Below are the code and all the weights of a small trained network. Each question names an input and a target symbol and asks about switching units off, where a switched-off unit gives its printed mean instead of its output.

import numpy as np


def w(rows, s, z=0):
    codes = np.array(rows[::2]) - 128.0
    scale = np.full(codes.shape[1], s)
    scale[-1] = z or s
    return codes * scale


def f(y):
    return y / 2 * (1 + np.tanh(0.7978845608 * (y + 0.044715 * y**3)))


def softmax(a):
    e = np.exp(a - a.max(-1, keepdims=True))
    return e / e.sum(-1, keepdims=True)


def log_softmax(a):
    a = a - a.max(-1, keepdims=True)
    return a - np.log(np.exp(a).sum(-1, keepdims=True))


def net(x, mask):
    ids = ['ΓΔΠΨΩαβεζηλμξστ'.index(c) for c in x.split()]
    T = len(ids)
    res = E[ids] + P[:T]
    q, k, v = (res @ M[0].T for M in (Q, K, V))
    z = softmax(np.where(np.tri(T) > 0, q @ k.T / 4**0.5, -1e9)) @ v
    res = res + np.where(mask[0], z, O[0][:, -1]) @ O[0][:, :-1]
    y = f(res @ A[0][:, :-1].T + A[0][:, -1])
    res = res + np.where(mask[1:13], y, B[0][:, -1]) @ B[0][:, :-1]
    return log_softmax(res[-1] @ U[:, :-1].T + U[:, -1])


Q, K, V, O, A, B = {}, {}, {}, {}, {}, {}
E = w([
[140,163,194,101,204],'Γ',
[137,189,243,107,204],'Δ',
[75,122,117,106,189],'Π',
[42,73,59,112,187],'Ψ',
[81,100,131,115,167],'Ω',
[114,99,103,137,130],'α',
[132,212,180,80,174],'β',
[213,176,174,122,190],'ε',
[209,107,127,188,126],'ζ',
[201,226,94,184,63],'η',
[4,111,198,96,100],'λ',
[81,8,96,149,205],'μ',
[58,166,29,208,205],'ξ',
[13,224,146,50,188],'σ',
[77,126,192,230,112],'τ',
],0.014)
P = w([
[176,159,177,138,239],'0',
[171,143,178,124,254],'1',
[178,114,170,153,174],'2',
[147,115,119,148,172],'3',
[141,139,141,122,180],'4',
[127,140,140,113,151],'5',
[148,65,95,155,117],'6',
[150,116,124,125,127],'7',
[143,67,86,144,111],'8',
],0.0088)
Q[0] = w([
[69,127,80,253,47],'H1',
[88,94,136,48,6],'H1',
[157,166,176,218,192],'H1',
[190,105,157,113,220],'H1',
],0.0068)
K[0] = w([
[109,136,174,113,192],'H1',
[114,74,110,52,223],'H1',
[60,126,136,255,208],'H1',
[83,134,74,166,131],'H1',
],0.0073)
V[0] = w([
[47,139,156,136,101],'H1',
[136,236,61,31,128],'H1',
[236,81,172,149,104],'H1',
[96,92,140,8,113],'H1',
],0.011)
O[0] = w([
[25,158,179,153,93,100],'H1',
[184,198,137,164,121,39],'H1',
[146,82,130,75,118,127],'H1',
[175,116,199,83,250,1],'H1',
],0.014,0.0057)
A[0] = w([
[83,179,122,120,88,75],'N1',
[74,152,120,123,152,102],'N2',
[129,100,99,78,64,166],'N3',
[152,93,99,147,123,163],'N4',
[163,211,85,149,74,141],'N5',
[98,231,178,117,85,118],'N6',
[143,132,110,40,165,161],'N7',
[135,111,72,175,104,105],'N8',
[161,180,64,174,73,138],'N9',
[153,91,142,175,137,177],'N10',
[67,98,145,254,76,252],'N11',
[130,58,202,164,104,49],'N12',
],0.0094,0.0019)
B[0] = w([
[169,50,85,149,154,157],'N1',
[117,97,142,138,79,155],'N2',
[142,159,198,199,71,181],'N3',
[106,178,117,31,137,161],'N4',
[108,124,167,81,150,169],'N5',
[139,129,102,139,146,159],'N6',
[217,1,129,218,135,141],'N7',
[136,88,111,112,128,189],'N8',
[102,100,144,57,161,186],'N9',
[75,151,175,144,111,142],'N10',
[71,169,71,126,159,252],'N11',
[191,82,176,126,137,146],'N12',
],0.0075,0.011)
U = w([
[160,127,120,156,165,29],'Γ',
[142,127,139,149,156,23],'Δ',
[138,164,127,166,163,47],'Π',
[124,142,134,181,186,64],'Ψ',
[105,102,172,116,188,81],'Ω',
[145,113,127,176,136,120],'α',
[173,196,114,150,167,217],'β',
[215,140,71,141,151,162],'ε',
[191,70,102,135,61,253],'ζ',
[123,189,135,3,67,143],'η',
[53,110,244,46,153,145],'λ',
[125,24,146,90,177,154],'μ',
[99,215,44,86,145,62],'ξ',
[127,208,123,154,164,191],'σ',
[38,121,154,158,33,149],'τ',
],0.0066,0.0031)

Each question gives the input, a string of symbols that net reads in full, and the target symbol t.
The units are the heads (4 rows each of Q, K, V and O) and the neurons (one row each of A and B). Each row of codes is followed by its name. A weight is (code - 128) times the scale printed after its matrix; where a second scale follows, it is the last column's (O, A, B and U).
mask holds one flag per unit, heads first, then neurons. A switched-off unit (its flag False) gives its mean, the last column of its rows in O or B, instead of its output. The means were averaged over made-up inputs and are rounded, as every weight is.
A unit's drop is (log p(t) with every unit on - log p(t) with that unit switched off) / (log p(t) with every unit on - log p(t) with every unit switched off).
The circuit of an input: a set's keep is (log p(t) with only the set's units on - log p(t) with every unit switched off) / (log p(t) with every unit on - log p(t) with every unit switched off). Starting from the 12 units with the biggest drops (on a tie, the unit counted first), units are removed one at a time, each time the one whose removal leaves the highest keep (on an exact tie, the one counted first), for as long as the keep stays at least 0.8.
circuit, biggest first: the units of the circuit, biggest drop first
most important unit: the unit with the biggest drop
k most important neurons: the k neurons with the biggest drops, biggest first
drop of u: that unit's drop, to one decimal
input ε ζ β, target ζ: 2 most important neurons -> (N7 N11)
input ζ ε τ Ω β, target τ: circuit, biggest first -> (H1 N3)
input ζ β ζ ξ λ β η ε, target η: 3 most important neurons -> (N9 N5 N7)
input Ω ε μ Δ, target μ: circuit, biggest first -> (H1 N7)
input β ξ Π, target ξ: circuit, biggest first -> (H1 N11 N3)
input η τ Ω α ξ η α η, target η: most important unit -> N9
input ζ ε Ψ, target ζ: circuit, biggest first -> (H1 N11 N7)
input τ α τ σ, target τ: circuit, biggest first -> (H1 N2)
input μ Π τ ξ, target τ: 2 most important neurons -> (N2 N3)
input ζ ζ ε ζ, target ζ: 2 most important neurons -> (N3 N11)
input Δ Π ξ λ ε, target ξ: 2 most important neurons -> (N11 N3)
input Γ τ β, target τ: drop of N3 -> 0.1
input Π ζ Γ ξ, target ξ: drop of H1 -> 0.3
input τ Δ η, target τ: drop of H1 -> 1.4
input μ ζ ξ, target ξ: most important unit -> N11
